Here is a tiny trained network, its code and every weight. The questions are about switching its units off for an input and a target symbol, where a switched-off unit gives its printed mean instead of its output.

import numpy as np


def w(rows, s, z=0):
    codes = np.array(rows[::2]) - 128.0
    scale = np.full(codes.shape[1], s)
    scale[-1] = z or s
    return codes * scale


def norm(h):
    return h / np.sqrt((h * h).mean(-1, keepdims=True) + 1e-5)


def f(y):
    return y / 2 * (1 + np.tanh(0.7978845608 * (y + 0.044715 * y**3)))


def softmax(a):
    e = np.exp(a - a.max(-1, keepdims=True))
    return e / e.sum(-1, keepdims=True)


def log_softmax(a):
    a = a - a.max(-1, keepdims=True)
    return a - np.log(np.exp(a).sum(-1, keepdims=True))


def net(x, mask):
    ids = ['ΓΔΘΠΣΩαβεζηλμφψ'.index(c) for c in x.split()]
    T = len(ids)
    res = E[ids] + P[:T]
    u = 0
    for l in range(3):
        q, k, v = (norm(res) @ M[l].T for M in (Q, K, V))
        z = softmax(np.where(np.tri(T) > 0, q @ k.T / 4**0.5, -1e9)) @ v
        res = res + np.where(mask[u], z, O[l][:, -1]) @ O[l][:, :-1]
        u += 1
        y = f(norm(res) @ A[l][:, :-1].T + A[l][:, -1])
        res = res + np.where(mask[u : u + 4], y, B[l][:, -1]) @ B[l][:, :-1]
        u += 4
    return log_softmax(norm(res)[-1] @ U[:, :-1].T + U[:, -1])


Q, K, V, O, A, B = {}, {}, {}, {}, {}, {}
E = w([
[97,74,174],'Γ',
[181,109,251],'Δ',
[102,157,86],'Θ',
[123,75,213],'Π',
[93,117,39],'Σ',
[162,108,109],'Ω',
[198,102,107],'α',
[164,109,110],'β',
[94,114,124],'ε',
[163,252,82],'ζ',
[175,185,147],'η',
[94,103,146],'λ',
[128,132,92],'μ',
[173,104,109],'φ',
[169,107,111],'ψ',
],0.022)
P = w([
[186,157,193],'0',
[81,154,170],'1',
[254,79,159],'2',
[70,162,171],'3',
[239,58,28],'4',
[71,164,174],'5',
[232,76,38],'6',
[68,165,171],'7',
[226,107,26],'8',
[62,169,170],'9',
],0.0098)
Q[0] = w([
[35,83,56],'L0H1',
[164,61,148],'L0H1',
[2,156,183],'L0H1',
[86,154,215],'L0H1',
],0.017)
K[0] = w([
[55,75,21],'L0H1',
[170,21,195],'L0H1',
[8,138,214],'L0H1',
[123,143,249],'L0H1',
],0.011)
V[0] = w([
[102,144,170],'L0H1',
[7,191,148],'L0H1',
[75,103,127],'L0H1',
[88,142,112],'L0H1',
],0.016)
O[0] = w([
[87,74,121,88],'L0H1',
[234,7,63,2],'L0H1',
[187,49,255,106],'L0H1',
[219,69,201,97],'L0H1',
],0.0088,0.0067)
A[0] = w([
[5,87,151,95],'L0N1',
[199,194,52,206],'L0N2',
[148,171,2,171],'L0N3',
[172,156,198,252],'L0N4',
],0.0098,0.0035)
B[0] = w([
[207,115,113,170],'L0N1',
[163,119,219,254],'L0N2',
[49,194,153,250],'L0N3',
[102,254,26,215],'L0N4',
],0.0092,0.0038)
Q[1] = w([
[94,227,97],'L1H1',
[174,121,156],'L1H1',
[254,113,148],'L1H1',
[68,248,155],'L1H1',
],0.0093)
K[1] = w([
[123,122,239],'L1H1',
[146,104,110],'L1H1',
[62,69,101],'L1H1',
[250,171,210],'L1H1',
],0.012)
V[1] = w([
[38,98,119],'L1H1',
[90,141,238],'L1H1',
[139,148,61],'L1H1',
[254,205,154],'L1H1',
],0.0087)
O[1] = w([
[70,128,154,91],'L1H1',
[124,121,186,253],'L1H1',
[110,88,20,83],'L1H1',
[254,214,76,232],'L1H1',
],0.0082,0.0036)
A[1] = w([
[158,67,109,2],'L1N1',
[198,97,17,135],'L1N2',
[182,2,58,222],'L1N3',
[120,58,251,163],'L1N4',
],0.0075,0.0034)
B[1] = w([
[144,128,158,126],'L1N1',
[89,229,63,152],'L1N2',
[127,232,133,252],'L1N3',
[2,174,133,178],'L1N4',
],0.009,0.0042)
Q[2] = w([
[7,164,117],'L2H1',
[138,118,201],'L2H1',
[88,140,123],'L2H1',
[197,58,174],'L2H1',
],0.019)
K[2] = w([
[5,130,119],'L2H1',
[123,87,249],'L2H1',
[36,92,91],'L2H1',
[221,63,216],'L2H1',
],0.018)
V[2] = w([
[132,156,205],'L2H1',
[223,118,190],'L2H1',
[225,254,176],'L2H1',
[146,168,184],'L2H1',
],0.0081)
O[2] = w([
[132,64,253,172],'L2H1',
[147,141,225,51],'L2H1',
[174,249,204,255],'L2H1',
[176,121,181,179],'L2H1',
],0.0072,0.0035)
A[2] = w([
[3,114,124,92],'L2N1',
[255,131,4,92],'L2N2',
[156,60,19,3],'L2N3',
[66,221,6,175],'L2N4',
],0.01,0.0045)
B[2] = w([
[160,251,109,152],'L2N1',
[57,161,98,165],'L2N2',
[202,238,194,133],'L2N3',
[84,57,59,254],'L2N4',
],0.013,0.0082)
U = w([
[30,118,242,89],'Γ',
[180,175,164,107],'Δ',
[238,185,73,99],'Θ',
[137,153,230,107],'Π',
[202,186,211,103],'Σ',
[38,64,175,158],'Ω',
[178,86,125,254],'α',
[69,143,133,100],'β',
[70,60,4,129],'ε',
[195,173,67,107],'ζ',
[84,151,139,116],'η',
[75,128,136,101],'λ',
[86,144,128,106],'μ',
[82,153,134,110],'φ',
[111,95,148,177],'ψ',
],0.015,0.0096)

Each question gives the input, a string of symbols that net reads in full, and the target symbol t.
The units are the heads (4 rows each of Q, K, V and O) and the neurons (one row each of A and B). Each row of codes is followed by its name. A weight is (code - 128) times the scale printed after its matrix; where a second scale follows, it is the last column's (O, A, B and U).
mask holds one flag per unit, layer by layer, with each layer's heads first. A switched-off unit (its flag False) gives its mean, the last column of its rows in O or B, instead of its output. The means were averaged over made-up inputs and are rounded, as every weight is.
A unit's drop is (log p(t) with every unit on - log p(t) with that unit switched off) / (log p(t) with every unit on - log p(t) with every unit switched off).
The circuit of an input: a set's keep is (log p(t) with only the set's units on - log p(t) with every unit switched off) / (log p(t) with every unit on - log p(t) with every unit switched off). Starting from the 12 units with the biggest drops (on a tie, the unit counted first), units are removed one at a time, each time the one whose removal leaves the highest keep (on an exact tie, the one counted first), for as long as the keep stays at least 0.8.
units of the circuit, in order: the units of the circuit, biggest drop first
unit that matters most: the unit with the biggest drop
top k neurons: the k neurons with the biggest drops, biggest first
k most important neurons of layer l: the k neurons of layer l with the biggest drops, biggest first
input μ φ Σ ε α μ α λ, target α: units of the circuit, in order => [L0H1]
input φ Δ ψ Θ φ Σ, target ε: top 3 neurons => [L1N2, L1N3, L2N2]
input Θ α ε α Σ, target Θ: units of the circuit, in order => [L0N2, L1H1]
input ε Ω ε Θ Δ, target ε: top 2 neurons => [L0N2, L1N3]
input ε Σ μ φ φ, target ε: top 3 neurons => [L1N3, L1N4, L0N2]
input ε Δ Ω, target ε: 3 most important neurons of layer 1 => [L1N4, L1N3, L1N2]
input ε Π μ ε Σ μ, target Θ: units of the circuit, in order => [L0H1, L2N4, L1N3, L2N2]
input Σ Γ β Γ ε Γ, target Ω: top 3 neurons => [L1N4, L0N2, L2N3]
input ε η Π Θ Ω ε Γ λ Γ, target ε: top 3 neurons => [L0N2, L1N3, L1N4]
input Θ μ Δ Π Σ φ ε, target Θ: top 3 neurons => [L0N2, L0N4, L0N3]
input ε β β μ μ η Π, target ε: top 2 neurons => [L1N3, L0N2]
input ε μ Γ Θ Γ ε μ, target ε: top 4 neurons => [L0N2, L1N3, L1N4, L2N4]
input ε ψ Ω Σ λ, target ε: top 4 neurons => [L0N2, L1N3, L1N4, L0N1]
input ε ψ ε Θ Θ, target ε: units of the circuit, in order => [L2N4]
input ε μ η, target ε: top 3 neurons => [L1N3, L1N4, L0N2]
input ε Σ ζ, target ε: top 2 neurons => [L1N3, L1N4]
input ε Σ α ψ ε ψ Π, target ε: top 2 neurons => [L0N2, L1N3]
input μ Δ φ Σ μ Σ ε Σ, target ε: top 3 neurons => [L1N2, L2N4, L1N3]
input ε Σ Γ ε β Θ φ Σ Δ, target ε: 2 most important neurons of layer 0 => [L0N2, L0N4]
input ε Σ Σ η β, target ε: 2 most important neurons of layer 0 => [L0N3, L0N2]
input Σ Σ ε Γ Σ, target Σ: top 3 neurons => [L0N2, L0N3, L0N4]
input ε φ ε Σ μ α α, target ε: top neuron => [L1N3]
input ε Θ μ, target ε: 3 most important neurons of layer 0 => [L0N2, L0N1, L0N3]
input Σ Σ Θ λ ψ β ε Δ Σ, target Σ: 3 most important neurons of layer 0 => [L0N2, L0N4, L0N3]
input ε λ Σ Π β η ε Θ Δ ε, target α: 2 most important neurons of layer 2 => [L2N4, L2N3]
input Σ φ Γ, target Σ: 2 most important neurons of layer 2 => [L2N4, L2N2]
input Δ Γ Ω ε φ Π α Θ Σ μ, target Θ: unit that matters most => L2N4
input ε ε ε β ε ε ζ, target ε: 3 most important neurons of layer 0 => [L0N3, L0N2, L0N1]
input ε μ ε ε α ε Σ ε φ, target ε: 2 most important neurons of layer 1 => [L1N3, L1N4]
input Σ Σ Γ ψ λ, target Σ: 2 most important neurons of layer 0 => [L0N3, L0N2]
